Below are the code and all the weights of a small trained network. Each question names an input and a target symbol and asks about switching units off, where a switched-off unit gives its printed mean instead of its output.

import numpy as np


def w(rows, s, z=0):
    codes = np.array(rows[::2]) - 128.0
    scale = np.full(codes.shape[1], s)
    scale[-1] = z or s
    return codes * scale


def softmax(a):
    e = np.exp(a - a.max(-1, keepdims=True))
    return e / e.sum(-1, keepdims=True)


def log_softmax(a):
    a = a - a.max(-1, keepdims=True)
    return a - np.log(np.exp(a).sum(-1, keepdims=True))


def net(x, mask):
    ids = ['εζηλμξστψω'.index(c) for c in x.split()]
    T = len(ids)
    res = E[ids] + P[:T]
    u = 0
    for l in range(3):
        r = res
        for j in range(2):
            rows = slice(2 * j, 2 * j + 2)
            q, k, v = (r @ M[l][rows].T for M in (Q, K, V))
            z = softmax(np.where(np.tri(T) > 0, q @ k.T / 2**0.5, -1e9)) @ v
            o = O[l][rows]
            res = res + np.where(mask[u + j], z, o[:, -1]) @ o[:, :-1]
        u += 2
    return log_softmax(res[-1] @ U[:, :-1].T + U[:, -1])


Q, K, V, O = {}, {}, {}, {}
E = w([
[136,252,27,167,134,101,93,166,131,36,188,107],'ε',
[65,131,54,61,130,145,136,92,104,111,83,84],'ζ',
[87,100,108,128,116,70,140,166,115,160,126,146],'η',
[136,73,104,77,163,121,153,122,116,131,181,138],'λ',
[177,51,108,107,202,132,114,151,164,107,144,116],'μ',
[122,101,155,36,118,107,204,239,160,101,146,104],'ξ',
[110,179,138,89,149,115,175,146,248,108,72,132],'σ',
[55,58,127,110,158,80,150,191,94,68,183,113],'τ',
[155,58,120,153,120,99,46,129,139,193,145,133],'ψ',
[126,103,122,163,216,109,130,156,115,87,174,86],'ω',
],0.023)
P = w([
[246,208,126,151,184,155,177,172,120,188,124,171],'0',
[109,128,147,100,132,91,94,155,134,160,111,109],'1',
[90,114,126,93,133,98,94,154,136,141,118,127],'2',
[106,102,123,86,129,125,106,132,168,142,136,154],'3',
[120,105,129,107,166,146,110,132,171,117,158,127],'4',
[103,68,137,113,121,118,78,143,117,144,180,147],'5',
[100,90,132,112,138,124,99,131,143,128,171,130],'6',
[85,112,144,113,124,147,104,141,173,139,179,143],'7',
[126,56,147,123,112,119,81,118,140,128,200,134],'8',
[98,73,134,132,119,126,94,132,128,158,194,135],'9',
[110,70,155,105,98,120,98,104,161,121,222,142],'10',
[81,82,120,115,142,133,110,103,151,156,163,134],'11',
],0.013)
Q[0] = w([
[118,131,215,177,145,144,211,97,63,183,68,123],'0.h0',
[137,95,153,63,133,176,106,123,121,174,71,74],'0.h0',
[150,152,98,93,205,24,131,192,155,185,160,137],'0.h1',
[109,162,114,208,2,250,162,58,21,77,100,95],'0.h1',
],0.0062)
K[0] = w([
[112,50,171,125,114,124,67,113,152,99,95,157],'0.h0',
[139,116,111,64,167,142,153,67,88,173,50,170],'0.h0',
[141,196,148,189,161,95,97,183,151,88,155,140],'0.h1',
[27,132,132,91,95,195,52,86,96,37,84,2],'0.h1',
],0.006)
V[0] = w([
[95,95,109,181,110,157,240,97,73,139,110,62],'0.h0',
[221,160,204,139,117,106,145,101,66,117,89,95],'0.h0',
[43,118,128,60,156,254,109,82,103,88,78,170],'0.h1',
[218,93,104,54,51,178,120,98,80,219,136,103],'0.h1',
],0.0068)
O[0] = w([
[70,108,161,239,158,68,108,100,141,105,131,221,38],'0.h0',
[255,153,156,251,37,172,219,63,214,146,147,169,40],'0.h0',
[240,117,19,231,179,61,112,198,111,113,58,168,1],'0.h1',
[143,184,70,219,198,120,96,212,60,140,188,10,94],'0.h1',
],0.0072,0.0082)
Q[1] = w([
[174,220,68,220,172,98,125,104,103,69,85,255],'1.h0',
[124,230,31,238,41,136,13,27,136,62,161,170],'1.h0',
[212,132,166,180,130,16,113,179,154,152,97,179],'1.h1',
[91,52,174,89,212,45,169,168,210,204,197,56],'1.h1',
],0.0048)
K[1] = w([
[74,79,141,18,171,142,61,160,128,164,58,51],'1.h0',
[64,86,100,43,88,81,44,86,219,144,139,2],'1.h0',
[126,91,155,114,124,193,128,134,154,191,76,30],'1.h1',
[250,173,90,149,120,228,186,149,150,245,113,128],'1.h1',
],0.0057)
V[1] = w([
[204,117,49,109,163,215,55,108,211,93,115,80],'1.h0',
[213,193,165,154,156,129,225,170,149,224,108,153],'1.h0',
[120,130,2,111,131,61,99,119,146,200,92,216],'1.h1',
[82,150,160,144,195,116,148,35,100,119,184,142],'1.h1',
],0.0075)
O[1] = w([
[106,86,110,94,149,9,120,86,114,137,62,128,156],'1.h0',
[173,105,127,159,47,156,54,157,163,104,124,162,249],'1.h0',
[63,170,114,90,144,169,100,64,111,99,125,216,79],'1.h1',
[124,167,167,22,93,124,94,106,108,44,18,47,121],'1.h1',
],0.011)
Q[2] = w([
[32,13,196,78,132,135,79,182,215,175,157,111],'2.h0',
[213,253,75,137,91,103,95,176,63,68,111,133],'2.h0',
[121,91,111,144,123,100,54,164,12,131,163,158],'2.h1',
[105,131,214,118,123,79,95,83,225,180,126,143],'2.h1',
],0.0054)
K[2] = w([
[143,106,77,203,107,195,193,187,64,92,101,125],'2.h0',
[68,138,37,32,157,124,108,84,79,124,168,1],'2.h0',
[245,158,90,111,172,157,102,78,84,140,167,137],'2.h1',
[174,48,143,168,126,157,68,112,176,66,90,196],'2.h1',
],0.0074)
V[2] = w([
[168,44,239,90,253,113,247,105,139,93,52,118],'2.h0',
[147,156,44,103,225,40,206,207,120,51,209,146],'2.h0',
[135,78,47,138,48,122,183,58,124,164,114,82],'2.h1',
[229,148,125,141,115,74,120,100,73,103,155,159],'2.h1',
],0.0066)
O[2] = w([
[133,121,160,107,171,137,46,240,112,159,140,122,2],'2.h0',
[146,22,115,140,95,185,158,146,255,102,59,102,124],'2.h0',
[116,97,114,131,84,34,146,146,50,191,57,158,117],'2.h1',
[32,160,90,156,191,174,47,121,192,90,55,144,82],'2.h1',
],0.0087,0.0083)
U = w([
[177,138,108,124,130,86,110,140,129,116,181,251,129],'ε',
[166,161,1,104,49,211,78,133,103,72,57,87,133],'ζ',
[172,150,186,127,113,130,83,118,73,92,95,151,82],'η',
[147,104,129,138,183,71,110,151,178,161,141,174,36],'λ',
[131,164,69,143,163,72,156,116,127,193,189,115,253],'μ',
[154,70,198,154,113,127,162,71,93,131,99,151,118],'ξ',
[103,92,168,156,130,162,126,80,144,104,117,193,105],'σ',
[129,148,148,162,72,186,128,73,78,110,142,139,98],'τ',
[101,104,186,144,171,184,142,133,129,177,146,181,234],'ψ',
[149,107,91,192,89,134,154,136,144,140,161,146,90],'ω',
],0.0058,0.0034)

Each question gives the input, a string of symbols that net reads in full, and the target symbol t.
The units are the heads (2 rows each of Q, K, V and O). Each row of codes is followed by its name. A weight is (code - 128) times the scale printed after its matrix; where a second scale follows, it is the last column's (O and U).
mask holds one flag per head, layer by layer. A switched-off head (its flag False) gives its mean, the last column of its rows in O, instead of its output. The means were averaged over made-up inputs and are rounded, as every weight is.
A unit's drop is (log p(t) with every unit on - log p(t) with that unit switched off) / (log p(t) with every unit on - log p(t) with every unit switched off).
The circuit of an input: a set's keep is (log p(t) with only the set's units on - log p(t) with every unit switched off) / (log p(t) with every unit on - log p(t) with every unit switched off). Starting from all 6 units, units are removed one at a time, each time the one whose removal leaves the highest keep (on an exact tie, the one counted first), for as long as the keep stays at least 0.8.
circuit, biggest first: the units of the circuit, biggest drop first
most important unit: the unit with the biggest drop
which heads matter: for each layer, one digit per head in row order, 1 if its drop is at least 0.15 and else 0, layers parted by /
input η τ σ ψ ζ ξ ξ σ σ σ ε ω, target τ: circuit, biggest first : 0.h0; 1.h0; 2.h0
input μ σ ε ε ε σ ξ ε τ λ σ, target λ: circuit, biggest first : 1.h0; 2.h0
input σ μ η λ λ ζ ψ τ ψ τ ε σ, target ε: circuit, biggest first : 1.h0; 2.h0; 0.h0; 0.h1
input ω λ τ ξ τ, target η: circuit, biggest first : 1.h1; 2.h0; 0.h1
input ζ τ τ σ τ τ η τ σ ε ζ, target μ: circuit, biggest first : 1.h0
input ζ η μ λ, target σ: which heads matter : 01 / 01 / 10
input τ τ λ, target ψ: circuit, biggest first : 1.h0; 2.h0
input ψ η τ, target μ: which heads matter : 01 / 00 / 10
input λ ψ τ μ σ η ε τ ω, target ζ: which heads matter : 11 / 00 / 00
input τ τ η ξ ε ε ω η ξ ψ, target ψ: circuit, biggest first : 1.h0; 0.h0; 2.h0
input ω λ ξ ζ σ, target η: circuit, biggest first : 1.h1; 2.h0; 0.h0; 0.h1
input ψ ζ ω η τ τ ζ ε ω λ ε μ, target μ: which heads matter : 01 / 00 / 10
input ξ τ ε ξ ζ μ ω τ, target ω: circuit, biggest first : 1.h1; 1.h0; 0.h0
input λ τ τ ψ, target ζ: which heads matter : 01 / 01 / 01
input ε ψ ζ τ σ ζ η, target ξ: most important unit : 0.h1
input ψ μ ω μ τ ω η, target μ: circuit, biggest first : 0.h1; 2.h0; 0.h0
input τ τ η ω ω λ ξ σ η, target ψ: which heads matter : 00 / 10 / 10
input ζ ζ ψ ω τ ε ζ μ, target σ: circuit, biggest first : 0.h1; 1.h1; 2.h0
input ζ τ σ λ τ η λ η σ ε σ, target σ: which heads matter : 11 / 01 / 10
input η λ μ ξ σ τ, target τ: most important unit : 1.h0
input ε τ τ λ ω λ ζ ε σ λ, target ξ: which heads matter : 01 / 00 / 01
